Below are the code and all the weights of a small trained network. Each question names an input and a class and asks about switching units off, where a switched-off unit gives its printed mean instead of its output.

import numpy as np


def w(rows, s, z=0):
    codes = np.array(rows[::2]) - 128.0
    scale = np.full(codes.shape[1], s)
    scale[-1] = z or s
    return codes * scale


def f(y):
    return y / 2 * (1 + np.tanh(0.7978845608 * (y + 0.044715 * y**3)))


def log_softmax(a):
    a = a - a.max(-1, keepdims=True)
    return a - np.log(np.exp(a).sum(-1, keepdims=True))


def net(x, mask):
    res = np.array(x, float).reshape(1, 4) / 4 @ E
    y = f(res @ A[0][:, :-1].T + A[0][:, -1])
    res = res + np.where(mask, y, B[0][:, -1]) @ B[0][:, :-1]
    return log_softmax(res[-1] @ U[:, :-1].T + U[:, -1])


A, B = {}, {}
E = w([
[178,190,46,168,51],'x0',
[169,136,148,132,150],'x1',
[188,2,26,130,194],'x2',
[138,46,173,212,76],'x3',
],0.0078)
A[0] = w([
[71,110,182,82,185,162],'n1',
[131,107,88,141,171,28],'n2',
[117,44,188,201,54,90],'n3',
[139,104,124,205,61,105],'n4',
[104,155,183,118,74,48],'n5',
[148,85,98,84,148,57],'n6',
[157,84,83,97,143,49],'n7',
[110,174,170,144,109,41],'n8',
[161,163,200,121,135,194],'n9',
[117,178,134,96,141,21],'n10',
[81,102,188,80,173,161],'n11',
[159,95,82,142,158,62],'n12',
[63,77,194,118,184,148],'n13',
[87,206,124,100,158,64],'n14',
[127,95,62,161,174,60],'n15',
[106,213,182,130,64,147],'n16',
[131,179,56,164,45,252],'n17',
[127,203,74,2,171,81],'n18',
[138,81,67,111,140,65],'n19',
[6,134,71,145,95,218],'n20',
[120,187,194,96,91,54],'n21',
[155,186,42,199,103,157],'n22',
[140,180,192,150,137,235],'n23',
[163,101,70,134,182,56],'n24',
[87,160,58,36,169,93],'n25',
[86,88,165,90,151,142],'n26',
[61,91,189,134,197,45],'n27',
],0.0082,0.0031)
B[0] = w([
[204,151,78,86,117,178],'n1',
[63,100,186,113,71,132],'n2',
[204,210,234,221,50,212],'n3',
[202,146,123,133,54,191],'n4',
[36,70,206,54,133,173],'n5',
[105,66,207,146,61,141],'n6',
[65,65,220,85,81,148],'n7',
[51,54,182,44,97,162],'n8',
[137,66,127,82,186,182],'n9',
[71,106,199,194,61,137],'n10',
[198,132,72,82,117,175],'n11',
[44,73,194,65,115,152],'n12',
[225,165,60,52,88,182],'n13',
[112,63,197,192,77,169],'n14',
[63,41,221,76,93,157],'n15',
[129,27,162,77,151,252],'n16',
[195,65,59,70,156,254],'n17',
[200,212,198,244,12,197],'n18',
[34,52,215,87,91,155],'n19',
[176,54,76,122,193,178],'n20',
[91,3,183,95,116,193],'n21',
[190,71,54,21,113,214],'n22',
[98,30,104,105,190,207],'n23',
[70,28,202,83,88,159],'n24',
[178,132,199,247,33,170],'n25',
[204,158,81,93,98,154],'n26',
[194,173,85,20,71,159],'n27',
],0.0055,0.0069)
U = w([
[22,2,157,103,142,22],'0',
[191,156,152,222,38,195],'1',
[184,61,64,138,182,253],'2',
[218,101,22,79,126,37],'3',
[65,180,28,173,205,128],'4',
],0.0061,0.0038)

Each question gives the input, the list of numbers given to net, and the class t.
The units are the neurons (one row each of A and B). Each row of codes is followed by its name. A weight is (code - 128) times the scale printed after its matrix; where a second scale follows, it is the last column's (A, B and U).
mask holds one flag per neuron, in row order. A switched-off neuron (its flag False) gives its mean, the last column of its row in B, instead of its output. The means were averaged over made-up inputs and are rounded, as every weight is.
A unit's drop is (log p(t) with every unit on - log p(t) with that unit switched off) / (log p(t) with every unit on - log p(t) with every unit switched off).
The circuit of an input: a set's keep is (log p(t) with only the set's units on - log p(t) with every unit switched off) / (log p(t) with every unit on - log p(t) with every unit switched off). Starting from the 12 units with the biggest drops (on a tie, the unit counted first), units are removed one at a time, each time the one whose removal leaves the highest keep (on an exact tie, the one counted first), for as long as the keep stays at least 0.8.
circuit, biggest first: the units of the circuit, biggest drop first
most important unit: the unit with the biggest drop
k most important neurons: the k neurons with the biggest drops, biggest first
drop of u: that unit's drop, to one decimal
input [-3,4,5,-6], class 1: circuit, biggest first -> [n18, n25, n17]
input [-7,0,4,5], class 3: circuit, biggest first -> [n13, n27]
input [1,-4,5,-8], class 1: circuit, biggest first -> [n18, n25]
input [-3,-5,7,-8], class 1: circuit, biggest first -> [n18, n25]
input [-7,-6,5,-2], class 3: most important unit -> n13
input [-7,-1,4,-7], class 1: 2 most important neurons -> [n18, n25]
input [-5,-1,-1,5], class 1: 4 most important neurons -> [n3, n17, n22, n16]
input [8,4,0,4], class 3: circuit, biggest first -> [n22, n17]
input [-7,-3,0,5], class 3: 2 most important neurons -> [n13, n27]
input [8,-8,-7,-5], class 2: 2 most important neurons -> [n17, n20]
input [1,-2,2,-8], class 1: drop of n18 -> 0.2
input [3,7,4,-8], class 1: drop of n25 -> 0.1
input [-3,-5,1,7], class 1: drop of n3 -> 0.3
input [0,-3,-2,-8], class 1: circuit, biggest first -> [n18]
